Here is a tiny trained network, its code and every weight. The questions are about switching its units off for an input and a class, where a switched-off unit gives its printed mean instead of its output.

import numpy as np


def w(rows, s, z=0):
    codes = np.array(rows[::2]) - 128.0
    scale = np.full(codes.shape[1], s)
    scale[-1] = z or s
    return codes * scale


def f(y):
    return np.maximum(y, 0)


def log_softmax(a):
    a = a - a.max(-1, keepdims=True)
    return a - np.log(np.exp(a).sum(-1, keepdims=True))


def net(x, mask):
    res = np.array(x, float).reshape(1, 3) / 4 @ E
    y = f(res @ A[0][:, :-1].T + A[0][:, -1])
    res = res + np.where(mask, y, B[0][:, -1]) @ B[0][:, :-1]
    return log_softmax(res[-1] @ U[:, :-1].T + U[:, -1])


A, B = {}, {}
E = w([
[98,87,205,192,121,165,83,144,95,220,238,11],'x0',
[207,216,179,102,201,209,66,89,100,78,145,80],'x1',
[61,193,65,254,134,222,210,48,3,83,36,108],'x2',
],0.0061)
A[0] = w([
[142,146,169,131,156,150,90,134,132,154,163,89,158],'neuron 1',
[121,142,160,158,150,171,109,113,100,143,144,79,141],'neuron 2',
[147,108,150,98,133,117,106,151,160,148,149,128,107],'neuron 3',
[103,35,156,134,94,104,112,172,144,197,173,118,193],'neuron 4',
[100,85,140,151,107,119,132,142,116,167,151,107,125],'neuron 5',
[147,169,95,111,149,135,135,107,125,69,82,151,141],'neuron 6',
[140,127,160,135,146,156,97,124,129,147,152,89,146],'neuron 7',
[90,124,43,152,99,128,223,109,108,118,77,151,203],'neuron 8',
[131,172,126,155,151,185,125,82,94,119,115,112,199],'neuron 9',
[163,115,125,57,131,90,116,164,203,123,131,162,204],'neuron 10',
[115,69,126,121,96,84,125,177,145,169,142,130,191],'neuron 11',
[156,253,123,112,167,158,120,94,115,70,107,138,253],'neuron 12',
[96,105,112,151,95,118,146,129,112,149,134,127,170],'neuron 13',
[139,123,161,115,142,136,96,134,136,145,147,109,194],'neuron 14',
[127,160,116,153,139,165,146,94,91,116,109,114,120],'neuron 15',
[131,145,153,159,151,186,126,102,91,137,140,84,164],'neuron 16',
[90,132,81,161,102,128,198,112,101,119,95,137,182],'neuron 17',
[129,82,119,101,98,61,136,168,163,136,138,152,191],'neuron 18',
],0.011,0.0059)
B[0] = w([
[162,128,136,81,97,111,149,171,123,144,200,113,191],'neuron 1',
[132,137,85,88,65,160,148,190,72,158,164,88,194],'neuron 2',
[159,142,159,139,151,111,91,136,121,120,158,96,178],'neuron 3',
[131,42,155,170,135,109,103,127,160,206,157,65,244],'neuron 4',
[124,89,111,125,126,137,111,123,134,185,119,92,178],'neuron 5',
[129,169,77,103,156,131,128,94,133,82,70,189,195],'neuron 6',
[154,135,124,87,83,125,147,175,116,149,208,106,179],'neuron 7',
[48,111,97,205,138,143,167,105,134,116,26,193,239],'neuron 8',
[122,186,103,119,89,178,161,190,50,100,152,131,221],'neuron 9',
[227,156,169,100,205,63,50,75,197,88,118,123,243],'neuron 10',
[132,70,165,179,153,67,110,102,197,176,131,120,220],'neuron 11',
[139,228,121,97,125,136,153,121,105,1,129,216,249],'neuron 12',
[94,94,119,163,117,124,137,114,135,162,103,125,177],'neuron 13',
[182,128,144,99,124,99,125,159,126,140,187,99,185],'neuron 14',
[94,160,120,141,103,167,164,164,74,98,133,136,190],'neuron 15',
[131,153,72,92,60,169,148,183,53,154,152,90,207],'neuron 16',
[60,104,88,193,121,139,158,109,128,125,59,149,213],'neuron 17',
[144,95,167,150,185,35,111,91,225,134,131,145,227],'neuron 18',
],0.0083,0.012)
U = w([
[111,136,139,121,155,186,103,104,131,116,128,137,5],'0',
[48,6,123,212,166,66,159,44,218,175,56,197,183],'1',
[219,88,240,126,220,52,30,96,203,142,200,89,108],'2',
[114,58,107,119,61,171,134,177,81,244,197,33,247],'3',
[17,199,72,187,103,243,202,131,39,35,58,211,84],'4',
[203,224,110,1,62,182,162,190,58,81,237,127,98],'5',
[58,66,86,198,105,195,130,97,85,194,60,71,3],'6',
[209,236,119,22,230,95,74,24,177,20,37,220,209],'7',
],0.0045,0.002)

Each question gives the input, the list of numbers given to net, and the class t.
The units are the neurons (one row each of A and B). Each row of codes is followed by its name. A weight is (code - 128) times the scale printed after its matrix; where a second scale follows, it is the last column's (A, B and U).
mask holds one flag per neuron, in row order. A switched-off neuron (its flag False) gives its mean, the last column of its row in B, instead of its output. The means were averaged over made-up inputs and are rounded, as every weight is.
A unit's drop is (log p(t) with every unit on - log p(t) with that unit switched off) / (log p(t) with every unit on - log p(t) with every unit switched off).
The circuit of an input: a set's keep is (log p(t) with only the set's units on - log p(t) with every unit switched off) / (log p(t) with every unit on - log p(t) with every unit switched off). Starting from the 12 units with the biggest drops (on a tie, the unit counted first), units are removed one at a time, each time the one whose removal leaves the highest keep (on an exact tie, the one counted first), for as long as the keep stays at least 0.8.
circuit, biggest first: the units of the circuit, biggest drop first
most important unit: the unit with the biggest drop
top k neurons: the k neurons with the biggest drops, biggest first
drop of u: that unit's drop, to one decimal
input [0,5,1], class 5: most important unit => neuron 8
input [7,-6,-2], class 2: circuit, biggest first => (neuron 8; neuron 11)
input [-1,6,-3], class 5: circuit, biggest first => (neuron 18; neuron 8)
input [5,-4,2], class 3: circuit, biggest first => (neuron 10; neuron 12)
input [-2,5,0], class 5: top 4 neurons => (neuron 8; neuron 18; neuron 10; neuron 17)
input [-6,-1,-6], class 2: circuit, biggest first => (neuron 12; neuron 8)
input [5,0,4], class 3: top 2 neurons => (neuron 12; neuron 6)
input [4,-6,-2], class 2: top 2 neurons => (neuron 8; neuron 17)
input [5,-4,-1], class 2: drop of neuron 15 => 0.2
input [-1,6,3], class 4: drop of neuron 14 => 0.2
input [-3,0,2], class 4: drop of neuron 10 => 0.1
input [-3,5,1], class 4: drop of neuron 18 => 0.3
